Each row of numbers belongs to one of the things below and depends on some of the facts about them. Some rows are named. Which thing is each other row?

Facts:
braplas Θ: flonok
brubuflus Θ: droskor,fogrobri
brusaril Θ: tufliton,klamogre
bufol Θ: druzok
dabrin Θ: drulobro
drotra Θ: stiste,lutroma
flevel Θ: gibral
flonok Θ: braplas
gekas Θ: rumol
geplipa Θ: tronen,sedrin,bilel
gidreskun Θ: grefam
gigru Θ: vuros
grevis Θ: gekas
gupiruk Θ: klenus
kagul Θ: flikes,rugram
maklak Θ: gibral
megrin Θ: tufliton
mutubrar Θ: fiskar
pela Θ: niflam
plasta Θ: fogrobri
pluzil Θ: treba
saza Θ: dragrom
sezu Θ: maklak
tronen Θ: bilel
trulen Θ: treba,pluzil
vepom Θ: megrin
zaplis Θ: vesku
[bator,bufol,driplik,druzok,gribes,ploroples] φ voto
[bilel,flebi,geplipa,sedrin,tronen] φ plolok
[binul,peganim] φ gatrim
[braplas,flonok] φ miskabel
[bratrar,niflam,pela] φ driplam
[brubuflus,dima,droskor,fogrobri,plasta,stotugrom,vudira,zeple] φ plevebri
[brusaril,flobraflu,klamogre,klegres,megrin,modifle,tufliton,vepom] φ poklim
[dabrin,drulobro,flevel,gibral,maklak,sezu] φ brigal
[dragrom,ribal,saza,trogran] φ gobun
[driklus] φ nasom
[drogrus,gastos,gupiruk,klenus] φ gralibral
[drolin,gigru,kobran,vuros] φ kiplike
[drotra,lutroma,moske,stiste] φ klistan
[druses,resil] φ grakel
[fiskar,magir,mutubrar] φ tredre
[flebogru,gekas,grevis,rumol] φ loti
[flikes,flofla,kagul,rugram] φ brimatil
[gidreskun,grefam,rogubur,treklem] φ feflu
[mupla,pinun] φ niskizos
[paflal] φ nivos
[pluzil,treba,trulen] φ fiplo
[vesku,zaplis] φ tipon
[zatril,zeklaplor] φ plogo
[zeskes] φ groflim
bator Λ: mupla,gobun,treklem
bilel Λ: driplik,pluzil,flofla
brigal Λ: flonok,niskizos
bufol Λ: zeskes
dragrom Λ: brubuflus,flofla
driklus Λ: zeklaplor
driplik Λ: groflim,driklus,treklem
drogrus Λ: flonok,gekas,brigal
drotra Λ: stotugrom,modifle
feflu Λ: flonok,rumol,rugram
fiskar Λ: driplam,pinun
flofla Λ: pluzil
gastos Λ: treklem,sezu
gekas Λ: gastos
gigru Λ: driklus,miskabel
gobun Λ: zeklaplor,groflim
gribes Λ: bator
groflim Λ: zeklaplor
klegres Λ: groflim
klenus Λ: drulobro
klistan Λ: plogo,pinun,zeskes
kobran Λ: zeklaplor,plogo
lezok Λ: groflim,stiste
loti Λ: klegres
maklak Λ: gobun,resil
miskabel Λ: zeklaplor,klegres,groflim,gobun
modifle Λ: zaplis
mupla Λ: klegres,driklus
niflam Λ: kobran,zeskes,sezu
nivos Λ: klistan,kobran,bufol
peganim Λ: bator
pinun Λ: resil
plasta Λ: stotugrom,loti
plogo Λ: klegres,treklem
plolok Λ: klegres
resil Λ: niskizos
rogubur Λ: bufol,bilel
rugram Λ: drulobro,bufol,plolok
rumol Λ: pluzil,driplam
saza Λ: driplam
sedrin Λ: fiskar
sezu Λ: gobun
stiste Λ: bufol,plolok
stotugrom Λ: zeklaplor,resil
tredre Λ: bator,pluzil
treklem Λ: klegres
trogran Λ: zeklaplor
trulen Λ: vuros,bufol
tufliton Λ: gigru
voto Λ: zeklaplor,kobran,brigal,gigru
vudira Λ: miskabel,klenus
vuros Λ: bator,trogran
zaplis Λ: gobun
zeple Λ: zeklaplor,gastos,maklak
zeskes Λ: sezu

Known rows:
geplipa: [ 20  33   8 -30  39  -1  11  26 -44 -34 -42  28  25 -12  23  33   7  30
   4]
ploroples: [-36 -33  -2   6 -11 -23 -22  -3 -17  24  -4  25  30  -1   9   3  -2   6
   5]
plevebri: [10  7 -1 -5 10  6  4 19 13  0 -4 -5  2  5  3 11 -9  1  2]
bratrar: [  0  -9   4   1  -1 -10   2   7  -6  -4   2  -9  -1  -2   9  -9   3  -2
   3]
flebogru: [ -3   0  12   8   2   4   9  30  -1  -5  17  -6  -2 -14  30  -3   6  -1
  -8]
dragrom: [-14  -2  -7  -8 -26  -8   4 -11   2   9 -10  11   3   6  -3  -5 -10 -46
   1]
kobran: [ 11   3 -25  -5  -4 -22 -15 -32   0  -1  20   3 -28 -12 -15 -31  -6 -25
   1]
moske: [ -4  -2   1   1   0 -11   2   4  -1   1   8  -9  -7  -3  15 -12   9  -9
   3]
pluzil: [ -9 -10  15  -6   5  19  23  17 -48  -1 -14   0  38  23   3  30  -2 -47
 -12]
grefam: [ -1   5   0  -8 -15  -8  -6   4   1   1   6   7   2  -7  22 -15   6 -26
   0]
paflal: [ 0 -4  2 -4  1 -7  5  7 -6  0  0 -5  1 -6 11 -6  2 -4  5]
peganim: [-12 -18  10  13 -14   0  13   1  14   7  -7   1   3 -16 -15  -3  -2  11
   0]
voto: [  1 -42  -5   1 -21 -23 -17 -19 -18  22  -2   0  35 -15 -24  13 -28   6
   8]
sezu: [  2 -12  15 -17  36  12   5 -28  23 -15  16  13  25  25  -7  -6  24   9
   4]
gribes: [-48 -49   3  17 -25 -18  -9 -11 -10  34 -15  29  29  -8 -15   5 -13  23
   0]
gidreskun: [ -2  15 -10 -15  -8  -2  -9  10   5   6  18  16   6   3  23 -20   6 -32
  -6]
brigal: [ 38 -33  11  -7   0  -7  26 -54  12  11  -3 -28  -6 -17 -49   9  -9  16
   1]
miskabel: [ 31  -7   2   8   3  -3  30  13  -3 -10  21 -11  14   1 -24  15  -9   2
  19]
mupla: [ -1  -5 -10   1  -6   4  21   6  14   0  18   3 -22   0 -20   3  -3  -9
   6]
rumol: [-27   2  12  14  13  16   4  -2  12   3  14 -15 -41   3   2   1   9 -17
  -5]
rogubur: [ -7  -1  -4   0 -13   1   3   0  -3   4   2   3   0  -6  -2   2  -6  -9
  -4]
grevis: [ -9  24   5 -11  20  18 -16  26  14   2  40  -8  -9   6  41 -11  14 -17
  -8]
droskor: [-26  38 -13  -7  21  19 -12  22  17   1  -2  21 -22  13  16  13  -4  -7
  -9]
ribal: [-10  -8  -8 -10 -17 -15  -1   3  -6   6 -10 -10  18   8   8 -13  -4 -31
  10]
vepom: [-13   6  -4   7  -6  20 -46  14  -7   3 -17  -2   8  13  55 -22  10  12
 -27]
tredre: [ 12 -26  17  20 -17  -8  29  -3   2   5 -17 -18   9 -12 -30   5 -16  16
   8]
pela: [  2  17  -4 -16   1  -1  -9   1   3   4   9  18   2  -3  20 -21  11 -17
  -3]

Name these rows:
[  2   9   1   5   5   3   7  -6   0   3  23  13 -30  -9  -2   5   6  14
 -11] => rugram
[ 27 -24  -2   1  -1 -21  14  -6  -4   2  -3 -25  -5  -6 -18 -10  -3   7
  22] => kiplike
[-11  42  -5   5  13  21 -25 -19  26  14   4  32 -41  -5 -15   1   6 -15
 -18] => stotugrom
[ 19  -6   8  18 -11   1  -4   7  -1 -17 -37 -36  14  -8   8  10  -9  39
   5] => poklim
[  6   6   6   8  13 -11   4   3   7  -3  22   5 -21  -8  16 -18  16   8
  -4] => flikes
[  1  -4 -10  -8   2   9  -4 -12   9 -13  13   6  -7  -4  13   3  -1 -10
 -13] => niflam
[ 15   4  23 -20  15  -2   5  13 -43 -36 -41   5  18   3   0  28  -2  20
   4] => flebi
[  7  26 -18 -10  -4 -10  -9 -27   7  11  22  27 -30  -3 -13 -30  12 -20
   5] => gigru
[ 28 -15   8   9   8 -11  18   7  -1  -7  10 -21  -5 -12  -3  -4   3  20
  14] => brimatil
[ 29 -19  -1  -3  -5   0  12  -8   0  -5  -6 -26   9  -8 -20  15 -24  10
   2] => nivos
[-32  72 -20 -22  23  22 -25  35  18   1   3  28  -9  20  21  18 -13 -12
  -2] => brubuflus
[ 22  -9   6   7  -4  -4  22  -2  -1  -3   6 -17   8  -1 -22  16 -17   7
  14] => lezok
[ -4  -2   1  -8   1  26   5   4 -25   2  -6  -1  29   8  -5  28  -8 -20
 -15] => trulen
[  2   4  38  19  29   7 -10 -27   8   9  -8  17   9  29 -70 -24  47  21
  35] => maklak
[ 27 -20 -15  -6 -11   0  26  10  20  -4  17 -31 -22   2 -30  16 -15   0
  11] => plogo
[  8 -21  25  -2  14  -8   9 -21   2   3  -7  -4   4   7 -37 -26  17  11
  20] => gibral
[ -8  25  -9  19 -10  18   3  11  18 -12  -8 -10 -33  11   1  19  -5  22
  -2] => klegres
[ 19 -13   6   9  -7 -12  17   5  -3  -8   5 -19  45   9 -17   9 -14 -11
  30] => gobun
[-18  36 -15   4  13  24  -7   4  25   6   3  29 -35  13  -6  12  -1  -8
 -18] => vudira
[-33  55 -21 -17  21  22 -14  36  17  -2  -3  19 -15  21  19  25 -19  -7
  -2] => fogrobri
[ 19 -22  -4  -5  -6   4   8  -9   4  -3   5 -31  -6  -6 -18  12 -11   5
   1] => klistan
[-27 -26  -1  26  -5  27 -36   8  -8   0 -14 -18   2  10  34 -12  -1  23
 -38] => tufliton

